Each row has a hidden stage along a path, written after it and counted from one end. A new block has a new path.
[  85 -106   87   58  -39   88   84  -73  -42   75  116  171   84   76
  -25  -10  -21  -60   -6   66  -33  162  190   53   32   40  147  -50
   15  116    3 -119   87   29   92   45 -136  -29  -23  -80  -71  -18
 -171]
5
[-110   27   39  245   65   37  274   37 -227   25   75 -279   58  293
  169 -120  -31  -48  -74 -246 -148 -274    1 -149  -39  -69 -248   86
  161  131  333  -81 -121  -76  -95 -147  -31   73  136   32  192  271
  107]
3
[  59  196 -419  251   26  -62  102  -19  -98  149  -65 -265   31  129
  131  -10    3  -55  -67 -292 -127 -276 -235 -191  162  -56 -243  -23
  239  175  240  113  -73   26   15  -98   91  126   82  160  177  217
   79]
15
[  30 -131   14  -15 -122  110   65  -80  -39  -41  126  103   69    9
  -71   59   31  -58   32  140   37  107  112   75  -49  110  172 -126
  -36  102   19 -100   90   49  136  -16  -77 -130    8  -36  -64   35
 -164]
9
[ 129 -153   70   69  -59   67  -10  173 -103   58   69  147  -50    6
  -44   54 -179   11  -81  207  -30  170  144   48  -56   12  210   13
  -23   15  -15 -160   94   64  118  -49  -55   66 -239 -277   19  -52
 -192]
5
[-184    6  -41   22   21   99  198   21 -189  131  108 -199  -54  160
   92 -192    4 -100  -33  -38  -85   83   18  -17   -5 -142    0   -1
   74  108  152    0   65  -36   72  -71  -52  156  -34   48  122  159
   -4]
4
[ 281  145  -94   79   90 -132 -140   -6  130  265    7  111   39 -115
   -1   61   67 -215  181   55  -77   -6  -28   88   30   49  183 -145
  -67   65  -45   96  286  141  169  198   -7 -106  153  127 -254 -311
 -254]
4
[ 285   32 -173  223  -65 -157   16  -12   97   13  -14   50   84   43
  -15  218  -43  -59   13  -99  -91 -298  -96 -179    7  203  -76  -30
   59   98   99    0   28   91   17    8   50 -109   92  -75  -45   -5
  -45]
15
[-150  -26  109 -205 -101 -190  -71  -39  250  137   97  362   28    3
 -364  213 -148 -187  -27  268  -93  300  143  -55  -59  345  238  -44
 -167  195 -293    7   14 -122  -53  187  -91  -43 -185 -263 -229 -171
  141]
14
[  33 -132  192  177 -115  -64  246  -89  -22 -199  121    7  196  159
  -40  138   42  -83  -18  -57  -53 -277   61 -173 -156  291 -112   37
  -34  183  157 -155  -25  -49  -63  -26  -26 -235  175 -154  -35  128
   42]
12
[-468  153  165 -244  115  -86  -31  130   -8  148   50  -99 -115   53
  -72 -105 -142 -182  130  143 -103  245   31   56 -207  -67  185    4
 -166   12  -50   79  -22 -100  -82   15   37  111  -53   51  -36  -35
  278]
2
[ 198  -87 -105  248  -80   65   68 -127  -42  -14   78  139  236  157
    7  125  -58   17 -120  -98  -64 -174  135  -43  149  184  -75 -104
  154  194  153 -182 -133   -4   12  -95 -126 -157   69 -102   14  116
 -129]
8
[ -67   81 -478  119  -45   63   96  -98  -86    6   68 -242   63  208
  218  -88  -72    5  -76 -199  -96 -286  -96 -117  168  -54 -164 -187
  222   62  315    6 -149   29   83 -309    2    8   25   81  238  300
   30]
7
[ 281    5  282  289   94 -189  -11   46   32  -91  -53  120  298   26
   66  143  -71  -80  102  -92 -104 -267  105  -88 -108  201   10  108
 -119   98   75 -182   56   -2  -87   72   66 -298  243 -165 -180 -176
  -27]
1
[-185   72  217 -218  -26 -216  -62 -102  260   98   83  257   70  -52
 -302  179   15 -269  169  208  -55  211   74   22 -164  314  235  -82
 -251  160 -238   81   82  -59  -56  260  -38 -168   82  -11 -332 -222
  146]
13
[ -52  110 -182  245   71  -33  191   -3 -141   72   50 -284   80  253
  214 -117  -39  -72  -71 -266 -168 -352  -74 -176   61  -51 -254   -5
  182  128  329  -18  -99  -44  -30 -175    3   42  123   48  188  217
   82]
4
[ 205  -70   49  302  -64  -35  180  -50  -56  -25   14   74  159  154
  -32  155  -21   -9  -86 -167  -85 -189   41 -174   20  166 -146   94
  120  206  128 -123  -71   -1  -78   26  -37  -47   92 -108   13  128
   -3]
15
[ 221  -91    7  328  -68   -4  148   85 -144  -89  -34    5   71  120
   42  130 -129   86 -112 -126  -60 -197   -2 -184  -33   58 -116  142
  129  103  168 -162  -88   61  -39  -95   51   40  -45 -196  143  175
  -11]
15
[ 257  -70  160  351   37 -154    8  289 -110   50  -22    8  146  100
  -32  192 -195  -50 -177  -19 -177 -272   52 -166  -61  223 -100  171
   -7  177  122 -202    1 -121  -95  -33   19  -91   -5 -375  -18  -75
  -40]
1
[-164 -126   58 -175 -136  113 -115  145   -7  132  145  230 -153   43
 -316  207 -227  -16  -78  344  -13  320  169  156 -102  141  261 -131
  -38   35  -96  -78 -125  -19   -5  -42 -165   83 -248 -155  -39   23
  -19]
8
[ -62   33  300   50  119  105 -186  214 -183  189  -83  251   -1  -67
 -161   85 -226   40  -17  182    5  457  192  264  -50 -102  283   68
  -35   63 -137 -141 -161   33  -76   81  -38  165 -174  -41  -44  -92
   -9]
7
[-298  -54  -84 -138  -59  122  227  -45 -113  -27  177 -211 -106  172
  133 -228  -27  -75   49   32  -41   83   36  -37  -96 -142   77  -71
   11  -23  164   -2   73   18  117 -176  -28  101  -79   17  155  221
   46]
4
[ -81  -22 -402   24  -79  110   72  103 -170  306  127 -151 -102  137
  -35  -82  -89  -94 -277   67 -130  125  -32  -41  215  -34  -17 -116
  182  216   96   28   54 -107  171 -146 -122  235 -271 -119  172  152
 -122]
6
[ -54  101 -225   -9   38   96    2   83 -130  153   33 -212 -154   15
  130 -119  -10  -64  110   -3  -30   48 -108   86  -20 -229   97 -115
   58  -64  156   99  105  148  158 -101   38  147    3  210   97   80
  -93]
5
[  99  -83   33    6 -102   10  -24   53   -5   -6   81   89   11  -70
 -125  151    4  -93   52  201   23   33   25   69 -129  164  184 -104
 -100   75  -10  -57  140   74  129   32  -10 -138    1  -71 -112  -76
 -171]
10
[  44 -164   94    3  -89  219   47   51 -178 -156   59   29  -39  -40
   67  -16  -56   80  114  155  107  173  105  148 -162 -121  259  -44
  -52 -100   84 -153   85  197  162 -122   27  -18  -70  -20   62   97
 -187]
8
[-175   96 -371  117    5 -171  141   74  -69  110   66 -355  128  238
  125 -108 -106 -181 -243 -157 -253 -327 -135 -317  151  132 -257  -12
   90  276  225   15   -6 -275    6 -229   51   -8  -51 -221  172  165
  185]
1
[  99  278 -680  146   45  -72  -14 -332   88   71  -99  -11  210   10
  266 -153  -51    3   12 -242  -51 -152 -121 -142  351  -96  -40 -215
  259  168   84   59  -96  137  207 -127  145   -4  -68  145  183  112
   -8]
17
[-133    7  144 -159  -14   73  -83   51   -9  -12  -43  214 -154  -86
 -100   44 -196   71  190  199   77  421  100  135 -196 -142  358   17
  -81 -117 -149  -30  -60  199   21   41   72  167 -209   31    8    8
   78]
16
[ 133   24  -36   73  -22  -32  -66  109  -53   76    4  -12    7 -129
  -70  112   40 -124   65  144    7    7  -75   78  -92   86  151  -80
  -83   97    7    5  179   88  149   56   63  -92   38   17  -99 -117
 -180]
10
[ 281    8  100  352   63 -149   46   91  -19  124   24   82  175  136
   -3  144  -90  -99  -99  -95 -176 -294   77 -128   17  199 -120   64
   64  193  127 -140  -10  -52  -66   48  -64 -108  109 -192  -71  -93
  -93]
3
[-402  135  187 -220  110  -56  -94  204  -49  104   -5 -151 -114   12
  -74  -28 -128 -147  187  110  -73  229  -17   98 -237  -83  194   34
 -202  -43  -15   95   -2  -65 -114    2   85   77   47  119  -68  -21
  278]
0
[ 203  -13    1   87  -47  -62  -86  115   -4  101   25   75   22 -128
 -144  190   32 -144   36  183   -7   -3  -40   69  -90  181  157  -82
  -96  128  -29  -11  190   68  136  106   17 -126   34  -48 -161 -171
 -217]
10
[ 286   84 -140  391   43  -43  -25   59 -130  127  -53  -32  202   38
   12  162    0  -50 -127 -141  -89 -281  -65  -32  130  135 -150  -39
  153  253  177  -83  -74   -1    8  -14    2 -100  145    6    5   15
 -143]
9
[-328  176 -269 -137   27  169   -9 -119  -86  298   -2   67 -139   74
 -106 -110 -126   15  -29   20   -8  439   41  119  152 -220  133 -131
  228  151  -69   87 -253   32   25    2  -64  366 -239  264  175  210
  130]
17
[  93 -119  181  251 -101  -75  228  -36  -44 -180   96   -7  194  164
  -40  175   19  -66  -54  -87  -70 -345   39 -189 -146  296 -159   59
    0  188  189 -166  -53  -48  -90  -34  -20 -222  177 -169  -15  130
   33]
12
[ -41 -202 -188   -8 -181  206  138   86 -159  144  209  -28 -142  179
  -95   10 -102  -17 -218  142  -62  135   94   -4   61   19   51 -105
  140  112  115  -79   30  -39  136 -160 -192  169 -240 -169  142  207
 -166]
6
[ 284 -147  298  318  -89  -84  127  115  -49 -136   52   73  110   77
 -114  317   -7  -37   -1   -9  -49 -341   30 -113 -243  305  -91  101
  -36  110  160 -176   -7   48  -98   46  -11 -208  200 -167  -95   14
  -79]
12
[ 253  -81  209   14  -11  -58  -85   88   98   -8   60  234  -30  -98
  -30  124  -81  -73  213  223    1   55  124   93 -223   76  316  -44
 -179 -116  -59  -88  237  209  130   99    1 -140   14 -117 -204 -259
 -236]
4
[-435   80 -132 -231  -35  235   85 -144  -95  123   58   33 -191  119
  -74 -137 -117   56   69   42   44  454   84  119   -1 -252  177 -107
  158   28  -19   56 -248   82    3  -62  -57  339 -203  270  198  309
  187]
17
[ 230   58 -190   52  -18   26 -113 -125   66  172   40  146  113  -92
  -49   95  100 -133  109   57    3   67   18  144  119   88  177 -232
    6  135  -25   36  166  118  188  113  -63 -153  140  167 -199 -149
 -278]
8
[ 380 -115 -228  375 -137  166  114  -26 -124  139   46  166   -9  195
  -97  234 -112  143 -218 -121  -51 -158   75  -82  164   85 -152  -42
  386  190  184 -154 -214  106    7  -53 -170  145  -73  -38  161  249
 -220]
17
[-409  316 -371 -196  128  -98 -203  -36   13  325  -52  -19   94  -53
  -42 -163 -143 -185  -91   98 -108  361  -46   78  255  -50  174 -184
  -11  251 -161  133  -94 -159   84  -35   58  120 -246   34   30  -64
  194]
8
[-276  -66  203 -279 -127 -151  -39  -88  241   15  176  326   80    4
 -363  192  -96 -220   18  347  -47  246  187    9 -163  412  267 -130
 -248  185 -249  -46   -1 -143  -35  131 -108 -196 -108 -245 -256 -155
  134]
11
[ 176 -143 -412   95 -238   83  118 -249  105  -27  142  265   68  178
  -53  117 -172  101 -178   16  -31  -88  141 -170  191  192    0 -194
  268  158   58 -155 -162   74  134 -155 -138  -10 -248 -222  153  218
 -135]
17
[  21 -122  -80  273 -157  -40  286  135 -160    8  121 -224   -6  273
  -86  168  -39  -64 -269 -117 -158 -378 -101 -293  -52  241 -321   85
  160  243  285  -69  -83 -140  -86 -141  -60   44   11 -213  168  298
   69]
13
[-428  163   11 -297  105  -95  -71 -201  143   34   30  174  148   -4
   55 -228 -158 -141  145  126  -50  391  174   67   26  -56  325 -115
 -171   46 -197   -2  -38  -43   46   -2   36  -36 -164  -52  -67 -106
  230]
5
[ 259   38 -324   68  -62   96  -66  -28  -10  190  -26  134 -114  -99
  -37   68  -37   20   48   77   40  170  -38   73   95  -93  196 -135
  148   48  -34   40  103  235  230   50   11  143 -146  115   30   -9
 -264]
17

Each row has a hidden stage along a path, written after it and counted from one end. A new block has a new path.
[ -24  -87 -118 -479   17   22   50 -136  -16  299  373  309  201  -95
  -89  -79  -90 -367   98  -27 -183  344 -184  226 -264  234  -23  -87
  -67   22 -312   83   70   22  -55 -113 -213  352 -340   24   44  179
   36]
12
[ 110  -73   39 -422   37   12   13 -226   47  281  250  254  286  -35
  -14 -184   10 -262  120   15 -173  202  -33  240 -279  210 -120  -96
 -105   44 -315  223  -28  104 -107 -222 -198  232 -327   98  109  170
  -65]
16
[ 276   -6  431 -151 -153   24 -240 -365   43 -165 -353  104  160  172
   11   74   13   16   -4   61  -63   -6  148   94   14   55 -178 -107
   95  165 -374   27  178  309 -178 -401 -152  -52  -69  134  118  253
 -297]
22
[ 122   33  238   32 -195  -51 -310  105  340 -103 -455    6 -158  218
   38  117  -92 -182   21  237 -340   29  165  279   10 -207 -203 -109
  -31  -22  219 -155  123  103  202  -31  454  140 -224  127   20    7
   10]
0
[ -89   22 -167  281  -61  162  183  366 -379  133  420 -228 -117 -346
   57  240  -28  119  278   76  151   62 -236  -70  216 -136 -164 -338
 -143  -71  201  122    0 -271  -14  120  152 -134   13   20   -2 -319
 -115]
10
[ -49  -99  -93  339   87  167  276  363 -347  305  388 -295 -220 -143
   91   95   27  418  230   85  172  -75 -150 -309  127   89 -204 -131
  -47 -163   11  226 -119 -299   67  -20  213 -219  276   54  -11 -321
  -36]
15
[ 320  109  466   99  -24   90 -204   76  320   70 -591    9  106  354
  162   -3  -57  114   46  107 -297 -151  444  123   93  -61 -233  -61
   85 -142   56 -102   46  167  182 -118  413   96 -180  341  215  155
  -63]
24
[ -17 -110  -99 -481  -65  -73   15 -206   68  183  316  264  205 -138
  -83  -97  -33 -430  150   33 -225  290 -203  299 -273   96  -26 -139
 -182   69 -223  144  129   70 -107 -147 -259  224 -269   34   66  154
  -63]
10
[ 280   20  443 -147 -144   63 -253 -370   68 -164 -375   90  147  165
  -10   88   12    0   11   65  -58   -4  173   95   -2   47 -186  -92
   88  159 -345   11  182  289 -177 -385 -141  -29  -72  121  118  256
 -299]
24
[  60  -63  233  -44 -233 -126 -158  -18  176 -194 -304  182   60  143
  -35  284 -103 -192  -41   84 -345   25   47   58  193 -239  -71 -188
   -7  -24 -128 -267  347  240  101 -173   62   27   56  119   69  166
 -121]
5
[-183  -85 -211  189  -15  -28   32  296  -12  195  251 -329 -422 -107
  -16   69   55  255  182   49  171 -139 -319 -240  -31   65 -115  102
 -253  -27  173  157  -37 -397  134  118  336 -183  427 -171 -216 -290
   56]
0
[-149  -75 -188  305  -14  101  157  365 -234  173  413 -278 -338 -233
  -33  227   39  159  206  164  123  -30 -229 -197   67  -74 -197 -134
 -194  -77  191  147  -78 -335  107  102  272 -119  251 -144 -157 -407
  -18]
3
[ 185  233  144  305   15  348  -18  198 -237  135   61 -321  -24 -186
  138   96   59  245  307  106  251  -78  125   57  110  -34 -332 -243
  -95    8  271  230 -174 -213  -92   72  290  -82 -226  103   82 -246
 -208]
27
[-174 -115 -190  247   10   39   78  314  -73  200  303 -327 -467 -118
  -46  127   45  246  183  133  145  -92 -271 -254  -46   42 -172   60
 -212  -58  167  166  -75 -391  149   87  346 -146  402 -191 -224 -361
   52]
0
[ 102  198   81 -359  116  322 -156 -125 -103  302   46  219  113   92
  -71   49 -135  -77  -11 -169  134  282    0   69 -166  527  -69  124
  213   89 -372 -106  -10  -72  -47  -23  -16  510 -460  -50  -30  302
  101]
27
[ -27  -19  -66 -448    6   80 -147 -165  124  208  290  308   60  -80
 -209   49  -79 -512   12   58 -163  335 -101  273 -360  172 -131    2
 -144  114 -189   24  -27  -17    4  -35  -23  523 -421 -209 -146   89
   78]
0
[ 278    6  480   72  -52   18 -125    5  196    3 -476  140  220  325
  110  112  -68  113  -50   30 -310 -146  362  -34  221  -87 -194 -120
  115 -131 -216 -162  145  281  139 -252  200   28   -6  307  202  222
 -123]
19
[-203  244 -295 -211 -182 -234 -179  213   39   93   55  -53  176 -175
  127    2  -34  108  119 -536  293 -135 -578  -49  287  160  268   62
 -278  149   64 -145  299 -301  -30  348   65 -116  175    6  -70  244
   35]
6
[  35  -60   11 -431  -82  -42 -185 -290  241   74  197  229  123 -117
 -166  -36   26 -528  107  126 -218  210  -73  360 -369  -15 -172  -74
 -298  165  -96  165   17   73  -85 -130  -94  297 -305 -145  -76   63
  -92]
0
[   1 -122  -17 -406 -194 -140  -86 -288   57  -51  143  195  121 -113
  -94    5   -7 -388  118   81 -185  236 -233  281 -181  -10  -30 -174
 -160  160 -227   96  245  152 -168 -231 -301   56 -136   14   49  153
 -173]
8
[ 251   57  279   46 -152   13 -247   76   90    6 -522 -156 -162  306
  242 -123  -51  174   81  225 -120   39  146  295    7  101 -194 -116
  210    7   88   42   27  110   52 -159  380  -36 -341  354  184   52
  -25]
18
[   0   58  -45  191  113   99   59  227  -11  336   46 -408 -250   31
  143 -141  106  548  268  -80  290 -272 -138 -283  -20  289 -104  196
 -129  -71   97  240  -84 -394   66   71  303 -262  392   64  -19 -113
    5]
27
[-157  240 -216 -133 -149 -207 -275  187  191   85  -22 -145   60 -137
   99  -32   23  121  129 -440  288 -233 -461  -40  171   99  136  146
 -377  169  187  -47  175 -337   12  341  239 -119  213  -82 -155  137
   26]
0
[ 300   95  497   40  -46  116 -187  -78  253  -33 -535   94  181  300
   71  119  -56   61   22   44 -261 -131  403   21  137  -77 -214  -69
   82  -90 -129 -160  157  231   89 -210  194   62  -53  263  191  241
 -159]
27
[-151  239 -249 -200 -132 -185 -121  214  -43  160   57  -52  248 -148
  193  -54  -57  235  136 -593  328 -138 -545 -106  331  240  264   48
 -193  107  -35 -108  290 -282  -71  288   20 -159  161  112    8  299
   15]
12
[ 196  252  143  265  -19  336  -73  167 -223  103  -10 -332  -53 -155
  156   64   56  226  303  119  257  -40  103  124   85   -1 -319 -233
  -57   46  285  221 -155 -191 -113   69  299  -76 -294  120   88 -214
 -202]
27
[ 243   18  237 -359    8   71 -143 -360  178  157  -17  142  272   27
  -15 -191   84 -203  146   70 -114   72  146  289 -314  151 -201  -46
 -133  127 -218  266  -43  142 -167 -256 -142  167 -312   94  125  184
 -192]
24
[ 191   37  194   22 -194  -31 -227  100   56  -27 -469 -153 -192  255
  238  -97  -84  133   99  206 -125   98   30  304   35   80 -142 -149
  196   11   98    6  106   90   37 -134  330  -64 -317  354  179   53
  -17]
15
[  78  -53  269  -73 -254 -120 -230 -116  176 -254 -318  180   47  130
  -79  297  -74 -222  -66   98 -294   29   44   83  148 -228 -105 -166
  -27   61 -163 -234  321  263   42 -213   24   29   45   41   17  161
 -159]
3
[-192  250 -262 -297 -166 -119 -195  153  -81   87   88   93  182 -150
   52  118 -129   -1   30 -524  277   55 -548  -30  269  254  263   36
 -100  164 -105 -261  323 -230  -51  299  -15   85  -23  -37  -89  319
   74]
7
[-176 -118 -196  248    5   22   74  310  -67  196  293 -333 -469 -109
  -45  121   49  251  181  126  151 -104 -279 -262  -38   41 -160   67
 -215  -54  165  167  -69 -388  147   81  346 -166  425 -184 -223 -353
   50]
0
[  63  -65  221  -33 -187 -109  -83   61  169 -102 -300  179  102  165
   22  227 -150 -124   -5   38 -381   28   60   37  235 -208  -38 -195
   33 -117 -118 -278  355  211  141 -143   93   24   48  229  142  197
  -77]
9
[ 114    9  276   43 -162  -67 -237  114  355  -90 -416  119   -2  217
    4  200 -101 -195  -31  149 -412  -37  218  148  118 -271 -180 -122
  -59  -85  105 -242  173  164  242  -47  383  153  -90  123   37   69
  -15]
1
[ -44   87  -86  290  -95  174    6  304 -245   44  323 -236 -151 -336
   -2  276   33   -8  226  161  148   13 -128   40  137 -223 -270 -307
 -246   30  319  139 -100 -248    1  153  283  -41  -93 -117 -107 -388
 -130]
2
[ 123   -1  316   37 -153  -47 -247   61  360 -116 -406  144   26  201
  -28  242 -104 -217  -37  138 -409  -46  237  121  122 -302 -201 -127
  -82  -75   70 -243  187  184  220  -77  346  157  -59   90   20   81
  -49]
0
[-197  -17 -262   83  -53 -147  -22  287   63  192  187 -289 -276  -98
   47  -18   72  249  180 -104  191 -196 -407 -190   26   93    3  128
 -307   11  183  123   39 -388  114  188  292 -220  428 -108 -173 -157
   63]
2
[  11  -78  -37 -442 -102  -98 -124 -257  187   81  233  247  157 -121
 -142  -46   30 -511   99  104 -225  219 -132  349 -323    7 -105 -107
 -275  152 -132  148   60   90  -87 -134 -163  254 -277  -98  -34   89
  -85]
3
[ -72  -77 -165 -480  -11    8   28 -109   -7  263  382  316  146 -118
 -122  -15 -102 -427   86  -13 -183  368 -229  232 -259  203    2  -85
  -84   36 -263   30  102  -10  -30  -66 -192  385 -343  -34    2  161
   61]
9
[-164  184 -222  -76 -117 -192 -219  209  192  119   27 -194   -5 -140
   90  -48   44  150  158 -362  262 -248 -435  -66  125   79   93  145
 -397  131  216   14  128 -361   31  320  268 -153  271  -89 -161   54
   28]
0
[ 183   42  172   15 -222  -25 -245   86   10  -54 -467 -191 -242  233
  240 -104  -80  145  112  228  -70  131  -20  338   22  107 -139 -156
  216   50  114   32  106   72   -2 -137  321  -86 -350  341  171   33
  -25]
15
[-240 -122 -325  128  -30 -111  174  356 -120  249  323 -304 -339 -125
   60   11   17  332  230  -61  168 -100 -473 -287   69  133   44   57
 -184  -92   85  126  103 -401  107  120  175 -286  512  -15  -97 -188
   69]
8
[-164  130 -212 -392  -92   54 -124   48 -210  141  205  262   71  -85
  -87  215 -224 -179  -56 -314  145  346 -436   20   77  372  175   12
  125  128 -330 -298  260 -127  -30  126 -111  375 -260 -108 -114  298
  146]
8
[  72   -7  180   15 -185 -107 -168  170  266  -59 -367   91  -30  199
   56  152 -117 -163    8  141 -394   20  110  176  139 -215  -93 -156
  -10 -106  112 -236  228  134  227  -28  327  103 -109  206   98   83
   14]
5
[ 128  141   84  314  -18  247   54  262 -351  141  169 -263   12 -198
  170  110   37  279  236   77  229  -54   10    0  212  -33 -290 -315
  -45  -10  150  216 -156 -163  -78   24  238 -134 -177  135   80 -257
 -184]
18
